Below is a small trained network, with its code and all its weights. Each question gives an input and a class and asks what happens when units are switched off, that is, made to give their printed mean instead of their output.

import numpy as np


def w(rows, s, z=0):
    codes = np.array(rows[::2]) - 128.0
    scale = np.full(codes.shape[1], s)
    scale[-1] = z or s
    return codes * scale


def f(y):
    return np.maximum(y, 0)


def log_softmax(a):
    a = a - a.max(-1, keepdims=True)
    return a - np.log(np.exp(a).sum(-1, keepdims=True))


def net(x, mask):
    res = np.array(x, float).reshape(1, 8) / 4 @ E
    y = f(res @ A[0][:, :-1].T + A[0][:, -1])
    res = res + np.where(mask, y, B[0][:, -1]) @ B[0][:, :-1]
    return log_softmax(res[-1] @ U[:, :-1].T + U[:, -1])


A, B = {}, {}
E = w([
[137,110,212,122,164,183,64,100,87,53,126,47],'x0',
[87,140,103,94,137,197,146,1,198,91,85,150],'x1',
[46,134,197,218,104,162,119,131,136,185,148,159],'x2',
[165,110,113,125,86,194,81,191,240,107,191,119],'x3',
[41,75,78,95,152,140,160,129,124,118,188,69],'x4',
[143,16,85,152,22,149,97,95,84,138,94,110],'x5',
[159,90,159,184,145,31,160,76,185,114,144,82],'x6',
[88,165,52,203,152,117,40,98,115,63,180,174],'x7',
],0.0095)
A[0] = w([
[156,109,151,157,124,73,107,224,76,146,165,118,100],'N0',
[117,138,24,127,102,86,201,146,167,204,126,202,14],'N1',
[156,96,216,52,103,160,214,147,152,191,101,98,6],'N2',
[234,186,165,158,102,123,90,114,139,137,60,185,216],'N3',
[116,140,131,114,114,149,124,175,89,138,143,144,101],'N4',
[39,88,73,93,154,131,171,148,125,135,192,51,171],'N5',
[131,138,81,174,130,109,97,99,108,99,163,148,4],'N6',
[144,38,91,165,48,134,110,98,99,136,91,118,136],'N7',
[119,159,115,109,122,165,140,74,153,118,85,160,98],'N8',
[83,146,135,126,148,65,171,54,6,156,82,150,4],'N9',
[101,217,173,100,219,109,159,168,175,110,154,139,111],'N10',
[155,59,151,206,104,31,146,69,189,109,135,86,69],'N11',
[134,119,131,119,111,140,110,150,178,108,165,135,87],'N12',
[137,116,201,117,161,179,83,108,80,74,136,67,123],'N13',
[114,120,151,117,130,174,150,52,191,129,116,159,73],'N14',
[45,139,212,220,112,167,137,130,137,185,154,152,58],'N15',
[115,161,65,186,154,109,47,112,108,71,171,163,34],'N16',
[146,112,116,130,78,158,106,162,229,135,151,116,36],'N17',
[114,123,116,110,121,140,119,75,156,123,108,131,110],'N18',
[205,148,61,62,155,96,132,135,109,78,130,113,184],'N19',
[159,114,130,128,123,164,98,166,196,129,160,126,56],'N20',
[103,145,89,72,88,236,100,174,43,144,90,182,72],'N21',
],0.013,0.0026)
B[0] = w([
[96,163,80,180,139,116,130,81,34,94,115,81,210],'N0',
[107,131,229,126,113,122,69,93,153,60,105,79,235],'N1',
[132,162,73,185,92,116,79,154,197,139,48,193,235],'N2',
[57,102,135,110,145,119,145,152,115,81,197,222,222],'N3',
[129,132,122,151,152,112,140,105,126,137,136,108,169],'N4',
[82,124,130,128,147,108,142,151,103,88,178,242,227],'N5',
[139,142,108,146,105,133,103,142,154,137,79,153,178],'N6',
[165,88,132,113,24,168,108,98,92,167,163,144,202],'N7',
[117,133,99,165,138,97,129,118,72,118,129,94,194],'N8',
[192,120,146,130,156,183,177,251,115,119,131,98,224],'N9',
[170,97,127,138,47,184,116,78,109,211,182,126,251],'N10',
[113,182,127,122,210,133,147,81,191,203,167,116,213],'N11',
[146,119,144,134,158,140,158,165,120,135,111,107,168],'N12',
[105,133,221,126,108,111,91,110,159,68,114,94,224],'N13',
[112,157,97,166,143,106,127,111,54,111,124,96,196],'N14',
[138,71,86,16,134,90,131,106,148,99,94,101,206],'N15',
[136,155,106,171,94,118,115,163,186,150,55,180,228],'N16',
[172,120,144,121,148,164,168,208,110,118,127,111,193],'N17',
[118,134,103,145,126,105,126,134,67,128,132,109,172],'N18',
[120,76,92,41,140,100,139,104,142,124,94,88,228],'N19',
[160,127,158,120,151,140,163,185,86,127,119,99,182],'N20',
[129,167,127,132,195,121,154,78,193,201,172,115,240],'N21',
],0.019,0.018)
U = w([
[146,158,79,168,87,117,88,170,180,143,36,185,51],'0',
[189,117,156,127,152,175,178,225,111,120,115,107,104],'1',
[123,182,135,122,193,124,147,86,186,199,169,119,253],'2',
[108,131,246,133,96,124,58,112,149,63,112,95,84],'3',
[167,73,120,123,25,180,101,97,93,183,169,145,123],'4',
[105,159,60,181,130,90,127,109,29,104,107,89,54],'5',
[135,41,56,3,129,78,136,122,147,115,72,116,168],'6',
[66,98,133,115,130,117,141,163,113,88,188,248,195],'7',
],0.011,0.0028)

Each question gives the input, the list of numbers given to net, and the class t.
The units are the neurons (one row each of A and B). Each row of codes is followed by its name. A weight is (code - 128) times the scale printed after its matrix; where a second scale follows, it is the last column's (A, B and U).
mask holds one flag per neuron, in row order. A switched-off neuron (its flag False) gives its mean, the last column of its row in B, instead of its output. The means were averaged over made-up inputs and are rounded, as every weight is.
A unit's drop is (log p(t) with every unit on - log p(t) with that unit switched off) / (log p(t) with every unit on - log p(t) with every unit switched off).
The circuit of an input: a set's keep is (log p(t) with only the set's units on - log p(t) with every unit switched off) / (log p(t) with every unit on - log p(t) with every unit switched off). Starting from the 12 units with the biggest drops (on a tie, the unit counted first), units are removed one at a time, each time the one whose removal leaves the highest keep (on an exact tie, the one counted first), for as long as the keep stays at least 0.8.
circuit, biggest first: the units of the circuit, biggest drop first
k most important neurons: the k neurons with the biggest drops, biggest first
drop of u: that unit's drop, to one decimal
input [6,-6,-7,-8,2,1,6,4], class 1: circuit, biggest first => [N9]
input [-6,3,-8,4,0,-8,-6,-5], class 4: 2 most important neurons => [N10 N15]
input [-8,-3,-7,8,-2,7,-4,-2], class 1: 3 most important neurons => [N17 N13 N20]
input [-8,-4,8,3,6,7,-2,-7], class 3: 3 most important neurons => [N1 N10 N19]
input [4,1,-5,-5,-8,8,-4,3], class 4: 3 most important neurons => [N7 N5 N11]
input [-4,-6,-7,-7,-2,0,-7,-3], class 1: 3 most important neurons => [N9 N11 N15]
input [8,3,-6,-1,-7,-3,-5,8], class 0: 2 most important neurons => [N16 N1]
input [6,-8,-4,0,5,-5,-4,-3], class 5: 2 most important neurons => [N0 N1]
input [1,-6,-1,-3,-5,4,2,-5], class 5: 2 most important neurons => [N0 N16]
input [-1,4,-5,8,5,8,1,2], class 1: 4 most important neurons => [N17 N10 N20 N12]
input [-4,6,8,-2,5,5,7,-3], class 6: 4 most important neurons => [N15 N21 N7 N10]
input [-7,4,-4,7,-8,-4,-2,0], class 7: 2 most important neurons => [N3 N9]
input [-8,6,1,3,0,-4,5,-7], class 3: drop of N16 => 0.7
input [0,-2,5,2,2,7,7,6], class 2: circuit, biggest first => [N11]
input [-1,-8,-1,4,-8,4,3,2], class 5: drop of N0 => 4.8
input [-4,5,5,-8,-5,-8,-6,-2], class 1: drop of N7 => 0.4
